Below is a small trained network, with its code and all its weights. Each question gives an input and a class and asks what happens when units are switched off, that is, made to give their printed mean instead of their output.

import numpy as np


def w(rows, s, z=0):
    codes = np.array(rows[::2]) - 128.0
    scale = np.full(codes.shape[1], s)
    scale[-1] = z or s
    return codes * scale


def f(y):
    return np.maximum(y, 0)


def log_softmax(a):
    a = a - a.max(-1, keepdims=True)
    return a - np.log(np.exp(a).sum(-1, keepdims=True))


def net(x, mask):
    res = np.array(x, float).reshape(1, 5) / 4 @ E
    y = f(res @ A[0][:, :-1].T + A[0][:, -1])
    res = res + np.where(mask, y, B[0][:, -1]) @ B[0][:, :-1]
    return log_softmax(res[-1] @ U[:, :-1].T + U[:, -1])


A, B = {}, {}
E = w([
[93,80,24,118,70],'x0',
[49,89,103,96,255],'x1',
[64,170,82,209,110],'x2',
[60,156,137,33,88],'x3',
[182,173,19,135,230],'x4',
],0.0089)
A[0] = w([
[181,135,151,179,132,169],'N1',
[124,94,81,94,114,246],'N2',
[61,124,49,151,87,153],'N3',
[69,96,63,119,125,71],'N4',
[108,98,168,126,139,147],'N5',
[126,111,137,151,145,186],'N6',
[175,90,117,160,181,53],'N7',
[113,143,164,70,110,226],'N8',
[191,88,175,101,125,254],'N9',
[97,174,148,95,93,189],'N10',
[162,84,142,144,125,75],'N11',
[159,220,143,126,171,110],'N12',
[98,125,84,136,125,153],'N13',
[74,105,98,137,46,212],'N14',
[148,230,149,122,173,196],'N15',
[164,91,139,134,188,134],'N16',
[159,88,131,141,164,112],'N17',
[91,113,247,136,140,230],'N18',
[180,108,223,195,108,146],'N19',
[98,135,140,227,58,234],'N20',
[100,202,65,127,136,192],'N21',
],0.016,0.0035)
B[0] = w([
[152,110,64,132,126,206],'N1',
[98,94,86,123,151,187],'N2',
[128,55,174,103,98,224],'N3',
[165,78,106,116,182,194],'N4',
[139,164,160,110,141,169],'N5',
[116,162,107,94,112,159],'N6',
[73,143,63,117,129,189],'N7',
[74,86,116,82,168,194],'N8',
[149,123,114,111,207,215],'N9',
[79,97,129,106,160,188],'N10',
[142,143,98,146,159,159],'N11',
[191,73,134,143,162,199],'N12',
[147,103,116,109,114,177],'N13',
[165,61,153,186,62,222],'N14',
[229,149,104,115,128,214],'N15',
[112,161,62,143,112,191],'N16',
[110,156,108,140,143,171],'N17',
[165,178,239,56,109,245],'N18',
[193,124,26,188,140,248],'N19',
[127,160,151,131,5,254],'N20',
[174,119,138,143,112,214],'N21',
],0.025,0.013)
U = w([
[95,85,72,88,134,26],'0',
[108,181,145,53,188,134],'1',
[196,70,129,86,119,206],'2',
[105,157,135,150,157,2],'3',
[135,135,160,128,47,155],'4',
[87,146,103,120,136,11],'5',
[152,138,159,245,186,5],'6',
[163,170,38,154,147,237],'7',
],0.011,0.0026)

Each question gives the input, the list of numbers given to net, and the class t.
The units are the neurons (one row each of A and B). Each row of codes is followed by its name. A weight is (code - 128) times the scale printed after its matrix; where a second scale follows, it is the last column's (A, B and U).
mask holds one flag per neuron, in row order. A switched-off neuron (its flag False) gives its mean, the last column of its row in B, instead of its output. The means were averaged over made-up inputs and are rounded, as every weight is.
A unit's drop is (log p(t) with every unit on - log p(t) with that unit switched off) / (log p(t) with every unit on - log p(t) with every unit switched off).
The circuit of an input: a set's keep is (log p(t) with only the set's units on - log p(t) with every unit switched off) / (log p(t) with every unit on - log p(t) with every unit switched off). Starting from the 12 units with the biggest drops (on a tie, the unit counted first), units are removed one at a time, each time the one whose removal leaves the highest keep (on an exact tie, the one counted first), for as long as the keep stays at least 0.8.
circuit, biggest first: the units of the circuit, biggest drop first
top k neurons: the k neurons with the biggest drops, biggest first
drop of u: that unit's drop, to one decimal
input [2,-1,2,-2,7], class 7: top neuron -> N18
input [4,4,-5,1,5], class 0: top 2 neurons -> N19; N15
input [3,2,-8,5,6], class 0: top 2 neurons -> N19; N18
input [-5,-1,6,-5,-4], class 4: top 2 neurons -> N20; N18
input [-3,4,-3,-1,1], class 1: top 2 neurons -> N19; N14
input [2,0,-3,0,0], class 0: top 2 neurons -> N18; N19
input [5,6,-6,0,5], class 0: top 3 neurons -> N19; N15; N2
input [-6,-7,-4,1,0], class 7: top 2 neurons -> N19; N3
input [-6,-4,-4,4,-3], class 1: top 2 neurons -> N14; N18
input [7,-6,0,-8,-2], class 4: drop of N20 -> 0.9
input [-4,4,-1,-2,-8], class 1: drop of N18 -> 0.1
input [6,-4,-5,-7,-6], class 7: drop of N19 -> 0.3
input [-7,-1,-3,1,5], class 7: drop of N18 -> 0.0
input [3,-6,7,-7,-3], class 4: circuit, biggest first -> N20
